Moves between points:
vo: Z255->Z502, Z487->Z284, Z370->Z127, Z263->Z301, Z611->Z17, Z17->Z56, Z780->Z370, Z559->Z879, Z484->Z339, Z717->Z484, Z127->Z189, Z56->Z275, Z284->Z359, Z879->Z850, Z419->Z717, Z779->Z288, Z631->Z824, Z111->Z779, Z668->Z714, Z824->Z651, Z522->Z242, Z863->Z137, Z288->Z25, Z403->Z965, Z189->Z219, Z502->Z268, Z219->Z290, Z137->Z522, Z759->Z487, Z708->Z559, Z359->Z422, Z275->Z631, Z290->Z800, Z850->Z930, Z301->Z708, Z651->Z668, Z314->Z863, Z268->Z142, Z930->Z255, Z800->Z419, Z858->Z611, Z25->Z858, Z361->Z403, Z339->Z111, Z142->Z516, Z422->Z263, Z242->Z361, Z965->Z759, Z714->Z780, Z516->Z314
ga: Z255->Z370, Z487->Z779, Z370->Z255, Z263->Z717, Z611->Z361, Z17->Z242, Z780->Z502, Z559->Z290, Z484->Z422, Z717->Z263, Z127->Z930, Z56->Z522, Z284->Z111, Z879->Z219, Z419->Z301, Z779->Z487, Z631->Z863, Z111->Z284, Z668->Z142, Z824->Z314, Z522->Z56, Z863->Z631, Z288->Z759, Z403->Z858, Z189->Z850, Z502->Z780, Z219->Z879, Z137->Z275, Z759->Z288, Z708->Z800, Z359->Z339, Z275->Z137, Z290->Z559, Z850->Z189, Z301->Z419, Z651->Z516, Z314->Z824, Z268->Z714, Z930->Z127, Z800->Z708, Z858->Z403, Z25->Z965, Z361->Z611, Z339->Z359, Z142->Z668, Z422->Z484, Z242->Z17, Z965->Z25, Z714->Z268, Z516->Z651

The rows follow the links: the fewer symbols apart two points are, the more alike their rows tend to be.

Row, then point:
27 39 -19 9 -22 -12 -36 23 -20 8 6 -11 -4 3 8 -9 -7 2 -9 9 1 -35 19 24 26 11 -28 -44 21 28 -18 31 6 5 2 -36 3 -10 5: Z522
38 40 -15 -2 -14 -22 -37 20 -30 10 9 -9 -6 15 -12 -17 -7 -3 -11 12 15 -17 18 20 38 16 -32 -30 22 16 -25 12 18 6 -6 -46 8 -8 7: Z242
-5 5 13 -23 16 20 2 -9 -18 30 -16 19 -49 43 -19 -34 -18 22 -9 8 5 19 25 -15 4 13 7 2 22 -36 1 -19 -3 -22 -23 0 1 8 22: Z288
47 -2 6 7 -11 -44 -15 15 14 -38 4 -5 39 -26 -2 -27 10 -34 9 39 20 -4 -20 17 25 21 -17 -8 -3 -3 4 -24 17 -3 17 -3 -4 8 -8: Z800
-1 37 -26 20 -16 1 -21 10 -22 17 8 -25 -2 6 3 36 -5 27 -5 -28 -16 -25 8 18 16 -17 -16 -14 2 46 -18 50 -1 30 -1 -31 3 -23 -7: Z780
-21 8 -1 9 23 7 17 -23 -2 9 -6 -7 4 16 -15 40 2 31 3 -41 -16 33 3 -21 -24 -19 27 48 -19 14 -13 5 -8 31 -9 1 9 -18 -17: Z930
19 27 -21 9 -39 0 -31 22 -12 5 12 -16 1 -11 13 7 4 -6 -5 0 -9 -46 9 28 23 4 -34 -47 16 36 -12 41 0 2 10 -24 -6 -5 3: Z137
30 46 -20 22 -5 -28 -28 6 -21 -4 8 -19 13 11 -17 19 7 8 -9 -5 12 -8 4 9 25 6 -15 0 2 34 -36 20 13 36 5 -46 18 -23 -16: Z127
-34 -26 12 -2 22 9 34 -21 26 -12 -8 6 7 -10 0 24 6 4 7 -19 -10 36 -15 -28 -40 -18 36 40 -30 -4 7 -17 -11 7 6 29 9 3 -14: Z56
-21 -38 18 -23 -1 25 21 -7 13 1 -7 16 -20 -6 13 -36 -1 -15 3 26 3 4 -10 -4 -14 3 5 -13 8 -41 35 -23 -6 -42 -8 39 -16 26 22: Z422
-40 -3 4 -16 14 43 15 -14 -20 36 -8 11 -43 31 -4 8 -17 37 -9 -30 -17 16 21 -17 -11 -19 23 12 4 -11 3 10 -18 -10 -27 9 -2 -6 19: Z559
-43 -26 1 3 -8 21 30 -12 23 -8 1 -9 9 -32 21 43 10 -1 10 -31 -27 -3 -19 -12 -40 -28 19 12 -26 9 21 12 -15 -4 13 30 -4 2 -11: Z631
-46 -21 18 -25 3 47 18 -15 -8 29 -6 15 -42 18 7 -15 -14 12 1 -3 -10 0 11 -3 -12 -7 15 -15 13 -33 28 3 -12 -39 -19 30 -15 11 30: Z301
51 7 -8 13 0 -49 -17 12 10 -36 7 -10 38 -17 -9 -18 8 -29 0 32 24 -3 -17 10 28 19 -19 3 -6 9 -10 -17 20 16 20 -18 9 0 -14: Z290

Each walk starts at a row. The symbols on each line, taken left to right, move it on to the next point.
Answer with the point's row; about right is enough.
-32 10 -2 6 30 20 17 -21 -13 23 -5 1 -16 31 -18 33 -3 41 -3 -37 -9 33 9 -21 -19 -16 26 40 -10 4 -10 8 -8 23 -16 0 11 -17 -12
ga vo 47 20 -7 17 5 -51 -19 15 -2 -28 12 -9 36 -1 -17 -8 12 -14 -2 18 25 2 -11 12 24 20 -16 10 -6 20 -26 -9 22 31 11 -33 11 -7 -23
vo vo vo ga vo -43 -14 10 -22 2 47 13 -17 -9 38 -8 17 -47 20 1 -4 -21 30 -10 -18 -16 11 17 -12 -11 -19 18 1 18 -23 14 7 -15 -25 -26 25 -9 -1 22
10 -33 20 -19 10 -12 17 1 24 -23 -8 18 2 -7 -1 -43 5 -34 9 43 16 15 -18 -10 2 21 3 0 -1 -37 24 -53 2 -26 3 27 -3 31 7
vo ga ga vo ga 19 -22 11 -18 -17 1 -11 12 3 -5 5 10 -9 -13 17 -52 -6 -34 2 40 10 -21 -2 15 19 23 -16 -41 22 -26 27 -17 7 -38 -3 19 -16 20 18
ga ga vo vo vo 0 -1 12 -23 10 28 -4 -5 -17 29 -8 21 -46 31 -13 -43 -15 9 -4 16 11 3 27 -1 19 10 -2 -18 26 -40 8 -18 0 -28 -27 9 -10 11 24
1 7 -14 16 -39 -2 -12 16 8 -16 4 -19 19 -41 26 28 13 -16 5 -10 -17 -38 -12 26 3 -10 -21 -36 -7 38 5 41 -2 3 24 -7 -7 -12 -10
vo vo vo vo ga -25 -12 9 -6 34 9 30 -22 20 -5 -10 13 2 8 -14 14 1 9 3 -13 0 44 -7 -26 -32 -10 37 50 -25 -19 -1 -25 -15 11 -4 22 17 9 -12
ga vo ga ga ga -17 -9 10 -10 44 12 32 -21 5 8 -11 17 -15 26 -25 2 -6 19 3 -10 0 45 11 -32 -22 -4 36 52 -16 -30 -9 -31 -7 4 -10 11 12 1 -2
-12 -5 13 -16 40 18 14 -12 -3 23 -6 15 -28 41 -30 -12 -14 21 -2 -4 3 41 15 -31 -14 1 27 39 -7 -36 -11 -26 -4 0 -19 6 10 6 2
ga vo vo ga vo -8 -1 13 -23 28 14 9 -12 -21 29 -9 20 -44 48 -22 -26 -16 27 -9 -1 3 37 23 -27 6 9 19 26 8 -39 -3 -26 -10 -10 -24 -1 8 0 16
vo vo ga 46 29 -5 2 2 -28 -31 16 -23 1 5 -2 -4 22 -19 -29 -6 -1 -17 27 27 -7 14 15 35 27 -20 -17 13 5 -21 -5 18 13 -4 -46 9 -1 5
30 -23 14 -11 12 -22 10 1 20 -28 -8 14 10 1 -13 -43 4 -31 -1 48 31 18 -17 -5 11 30 0 12 -6 -36 7 -52 8 -18 5 5 2 24 0
vo vo ga ga -5 -42 22 -22 2 2 19 -3 19 -9 -8 18 -6 -11 7 -40 -2 -24 1 35 14 3 -14 -4 -6 6 9 -4 2 -38 29 -36 -2 -37 2 33 -11 23 14
vo ga ga vo ga 19 -18 15 -9 -15 -16 -11 17 13 -20 3 7 9 -21 14 -42 3 -35 8 41 17 -14 -12 16 19 22 -22 -29 15 -16 18 -20 8 -31 8 11 -18 20 11
53 13 -2 -6 18 -37 -14 12 -4 -16 -3 7 9 19 -22 -40 2 -12 -6 39 38 12 0 -6 22 30 -10 8 2 -15 -14 -35 13 7 -1 -27 11 12 -3
ga ga vo ga ga 42 -6 10 -7 16 -39 -4 7 5 -19 -6 12 17 10 -20 -46 2 -20 -2 48 35 20 -10 -7 18 31 -7 13 -3 -28 -1 -45 7 2 4 -8 12 18 2
ga vo vo ga 52 24 -3 3 10 -35 -23 11 -16 -5 0 4 -3 20 -27 -34 -2 -8 -8 34 30 3 10 3 31 34 -13 -2 11 -10 -22 -20 15 12 -3 -37 16 5 1
9 18 -15 16 -34 -3 -25 19 0 -6 9 -21 13 -24 25 16 1 -8 1 -5 -15 -44 4 30 10 -7 -27 -45 9 34 1 44 2 1 12 -17 -8 -9 2
ga vo vo vo vo -20 25 -25 18 -22 22 -16 4 -12 22 13 -21 -3 -6 11 40 1 23 -6 -31 -24 -29 10 17 5 -23 -11 -24 8 41 -12 55 -2 16 3 -13 -1 -20 -2
vo vo vo vo 42 37 -15 25 -2 -40 -23 14 -7 -19 10 -13 31 2 -23 12 3 -1 -5 5 18 -5 -6 9 28 13 -19 10 -2 33 -32 2 14 38 7 -36 14 -21 -18
-33 4 0 -5 21 30 16 -25 -18 31 -5 6 -28 32 -15 22 -13 46 -7 -38 -15 27 20 -19 -18 -17 21 30 2 -8 -4 10 -12 10 -25 6 2 -15 4
ga ga vo vo vo -11 3 -4 16 21 -6 18 -14 7 -3 0 -10 19 2 -14 49 10 21 6 -38 -11 30 -7 -13 -25 -22 20 56 -26 23 -14 2 -12 35 8 4 13 -12 -27
vo ga ga vo vo -6 -1 -5 20 -22 -11 6 7 25 -27 6 -19 39 -46 22 49 13 -14 18 -20 -17 -13 -25 6 -22 -17 -5 2 -26 32 -2 17 -10 14 27 9 0 -6 -28
0 -11 11 -23 -7 19 -9 0 -17 21 -6 17 -41 18 1 -50 -19 -3 -5 26 7 -9 26 -1 16 16 -11 -31 34 -41 18 -8 0 -39 -21 8 -10 13 32
ga vo vo ga vo 9 -12 8 -20 -17 9 -13 9 -4 12 -3 17 -26 3 13 -54 -5 -18 1 33 10 -16 16 8 19 17 -22 -39 28 -34 23 -15 -2 -42 -10 12 -19 14 29
ga ga ga vo vo -33 -36 14 -25 -2 38 12 -9 8 19 -9 22 -31 6 16 -26 -11 -3 -3 11 -2 -4 1 -5 -16 -5 9 -14 18 -38 33 -9 -8 -38 -16 37 -14 19 30
12 44 -19 22 -7 -11 -22 13 -21 5 11 -21 9 14 -10 24 -1 19 -12 -13 -1 -19 11 15 21 -4 -14 -9 3 42 -28 40 6 33 0 -36 11 -25 -11
ga vo vo ga ga -14 -7 -7 26 -3 -11 10 -2 22 -28 5 -22 42 -38 10 46 22 -6 13 -30 -17 4 -22 -2 -23 -22 7 25 -28 33 -10 14 -3 31 22 10 0 -12 -30
vo vo -6 1 -10 20 -30 -11 -3 10 18 -22 7 -20 31 -47 27 39 16 -19 11 -17 -19 -28 -17 21 -8 -24 -13 -14 -10 38 -1 31 -8 7 30 3 -3 -13 -18
